Below are the code and all the weights of a small trained network. Each question names an input and a class and asks about switching units off, where a switched-off unit gives its printed mean instead of its output.

import numpy as np


def w(rows, s, z=0):
    codes = np.array(rows[::2]) - 128.0
    scale = np.full(codes.shape[1], s)
    scale[-1] = z or s
    return codes * scale


def norm(h):
    return h / np.sqrt((h * h).mean(-1, keepdims=True) + 1e-5)


def f(y):
    return y / 2 * (1 + np.tanh(0.7978845608 * (y + 0.044715 * y**3)))


def log_softmax(a):
    a = a - a.max(-1, keepdims=True)
    return a - np.log(np.exp(a).sum(-1, keepdims=True))


def net(x, mask):
    res = np.array(x, float).reshape(1, 4) / 4 @ E
    u = 0
    for l in range(3):
        y = f(norm(res) @ A[l][:, :-1].T + A[l][:, -1])
        res = res + np.where(mask[u : u + 10], y, B[l][:, -1]) @ B[l][:, :-1]
        u += 10
    return log_softmax(norm(res)[-1] @ U[:, :-1].T + U[:, -1])


A, B = {}, {}
E = w([
[165,2,121,158,161,130],'x0',
[73,117,121,137,146,155],'x1',
[151,160,128,193,128,157],'x2',
[141,111,113,85,74,182],'x3',
],0.0092)
A[0] = w([
[193,188,109,218,148,239,59],'0.n1',
[113,105,114,81,72,177,87],'0.n2',
[116,156,148,164,184,67,52],'0.n3',
[93,201,148,111,91,117,86],'0.n4',
[43,129,100,125,176,214,29],'0.n5',
[107,128,178,165,167,70,13],'0.n6',
[169,123,102,113,52,229,1],'0.n7',
[34,109,126,179,105,155,10],'0.n8',
[94,107,132,3,158,93,41],'0.n9',
[235,148,206,115,73,83,80],'0.n10',
],0.012,0.006)
B[0] = w([
[119,99,182,72,83,14,235],'0.n1',
[135,148,151,130,192,127,195],'0.n2',
[140,129,146,39,181,163,180],'0.n3',
[165,144,133,173,115,187,253],'0.n4',
[51,98,35,151,156,117,172],'0.n5',
[137,146,146,84,154,150,152],'0.n6',
[126,117,161,53,194,161,193],'0.n7',
[38,116,85,87,129,126,141],'0.n8',
[125,131,183,101,82,40,202],'0.n9',
[1,97,27,149,164,136,202],'0.n10',
],0.014,0.0054)
A[1] = w([
[122,152,118,210,173,69,3],'1.n1',
[152,118,164,114,221,151,82],'1.n2',
[76,94,9,154,161,111,36],'1.n3',
[180,143,86,40,212,118,154],'1.n4',
[135,113,136,118,153,190,150],'1.n5',
[194,58,74,148,136,138,77],'1.n6',
[151,43,160,164,125,91,75],'1.n7',
[116,154,135,183,212,78,49],'1.n8',
[172,57,157,208,152,178,62],'1.n9',
[120,121,39,46,96,145,171],'1.n10',
],0.011,0.004)
B[1] = w([
[128,100,177,169,163,105,119],'1.n1',
[141,145,153,68,132,179,202],'1.n2',
[53,133,112,165,95,150,223],'1.n3',
[118,127,175,156,150,191,253],'1.n4',
[181,170,180,101,108,123,165],'1.n5',
[94,149,51,126,125,177,157],'1.n6',
[115,248,88,75,86,99,193],'1.n7',
[102,72,199,123,186,165,136],'1.n8',
[120,187,75,39,83,110,156],'1.n9',
[135,88,201,226,168,132,194],'1.n10',
],0.011,0.0055)
A[2] = w([
[129,122,145,134,120,149,14],'2.n1',
[129,88,176,78,118,144,187],'2.n2',
[123,107,147,108,74,88,6],'2.n3',
[35,116,80,180,179,134,77],'2.n4',
[181,141,115,186,100,149,95],'2.n5',
[168,203,73,149,94,146,73],'2.n6',
[159,165,146,118,167,162,121],'2.n7',
[97,100,159,111,84,5,63],'2.n8',
[147,194,97,133,87,157,29],'2.n9',
[151,123,135,195,136,144,193],'2.n10',
],0.014,0.0025)
B[2] = w([
[154,141,158,92,145,119,120],'2.n1',
[164,170,112,179,178,164,205],'2.n2',
[191,119,137,108,108,87,163],'2.n3',
[124,122,126,219,53,155,240],'2.n4',
[75,182,68,33,94,143,134],'2.n5',
[43,23,64,50,111,116,186],'2.n6',
[107,35,131,86,148,154,191],'2.n7',
[255,171,91,173,132,90,254],'2.n8',
[117,120,34,35,82,98,177],'2.n9',
[77,189,84,94,122,89,137],'2.n10',
],0.0097,0.0079)
U = w([
[128,120,225,131,195,194,130],'0',
[199,153,153,176,113,37,196],'1',
[55,111,114,252,85,135,196],'2',
[80,137,77,69,86,122,7],'3',
],0.02,0.0017)

Each question gives the input, the list of numbers given to net, and the class t.
The units are the neurons (one row each of A and B). Each row of codes is followed by its name. A weight is (code - 128) times the scale printed after its matrix; where a second scale follows, it is the last column's (A, B and U).
mask holds one flag per neuron, layer by layer. A switched-off neuron (its flag False) gives its mean, the last column of its row in B, instead of its output. The means were averaged over made-up inputs and are rounded, as every weight is.
A unit's drop is (log p(t) with every unit on - log p(t) with that unit switched off) / (log p(t) with every unit on - log p(t) with every unit switched off).
The circuit of an input: a set's keep is (log p(t) with only the set's units on - log p(t) with every unit switched off) / (log p(t) with every unit on - log p(t) with every unit switched off). Starting from the 12 units with the biggest drops (on a tie, the unit counted first), units are removed one at a time, each time the one whose removal leaves the highest keep (on an exact tie, the one counted first), for as long as the keep stays at least 0.8.
circuit, biggest first: the units of the circuit, biggest drop first
k most important neurons: the k neurons with the biggest drops, biggest first
top k neurons in layer l: the k neurons of layer l with the biggest drops, biggest first
drop when u is switched off: that unit's drop, to one decimal
input [8,0,1,-7], class 3: circuit, biggest first	(1.n9, 1.n7)
input [8,6,6,2], class 3: 2 most important neurons	(0.n10, 1.n7)
input [7,-3,2,6], class 3: circuit, biggest first	(1.n7)
input [2,-4,-8,-8], class 0: 3 most important neurons	(0.n3, 0.n1, 0.n6)
input [6,-8,7,-4], class 2: 3 most important neurons	(0.n10, 0.n9, 1.n3)
input [8,-7,3,7], class 3: 3 most important neurons	(1.n6, 0.n3, 1.n9)
input [-1,7,-1,-7], class 0: 3 most important neurons	(0.n3, 0.n6, 0.n10)
input [-8,6,-8,7], class 1: 2 most important neurons	(0.n9, 0.n3)
input [7,6,1,6], class 3: top 2 neurons in layer 1	(1.n9, 1.n6)
input [1,7,-3,6], class 2: 2 most important neurons	(0.n5, 2.n4)
input [7,-7,3,7], class 0: 2 most important neurons	(0.n7, 0.n5)
input [0,-8,-3,-7], class 2: top 2 neurons in layer 0	(0.n10, 0.n7)
input [-5,7,-8,-5], class 1: 2 most important neurons	(0.n9, 0.n10)
input [-2,-3,-5,2], class 1: circuit, biggest first	(0.n9)
input [-5,6,6,2], class 1: top 2 neurons in layer 0	(0.n1, 0.n10)
input [-4,7,-5,-2], class 2: 2 most important neurons	(0.n5, 0.n1)
input [-1,0,-3,-3], class 0: 2 most important neurons	(0.n3, 0.n1)
input [7,3,-8,-6], class 1: top 2 neurons in layer 0	(0.n4, 0.n9)
input [3,-8,1,4], class 2: drop when 0.n10 is switched off	2.3
input [5,2,4,-6], class 0: drop when 1.n3 is switched off	0.0
input [8,1,-4,-2], class 3: drop when 0.n1 is switched off	0.1
input [2,3,8,-3], class 1: circuit, biggest first	(0.n1)
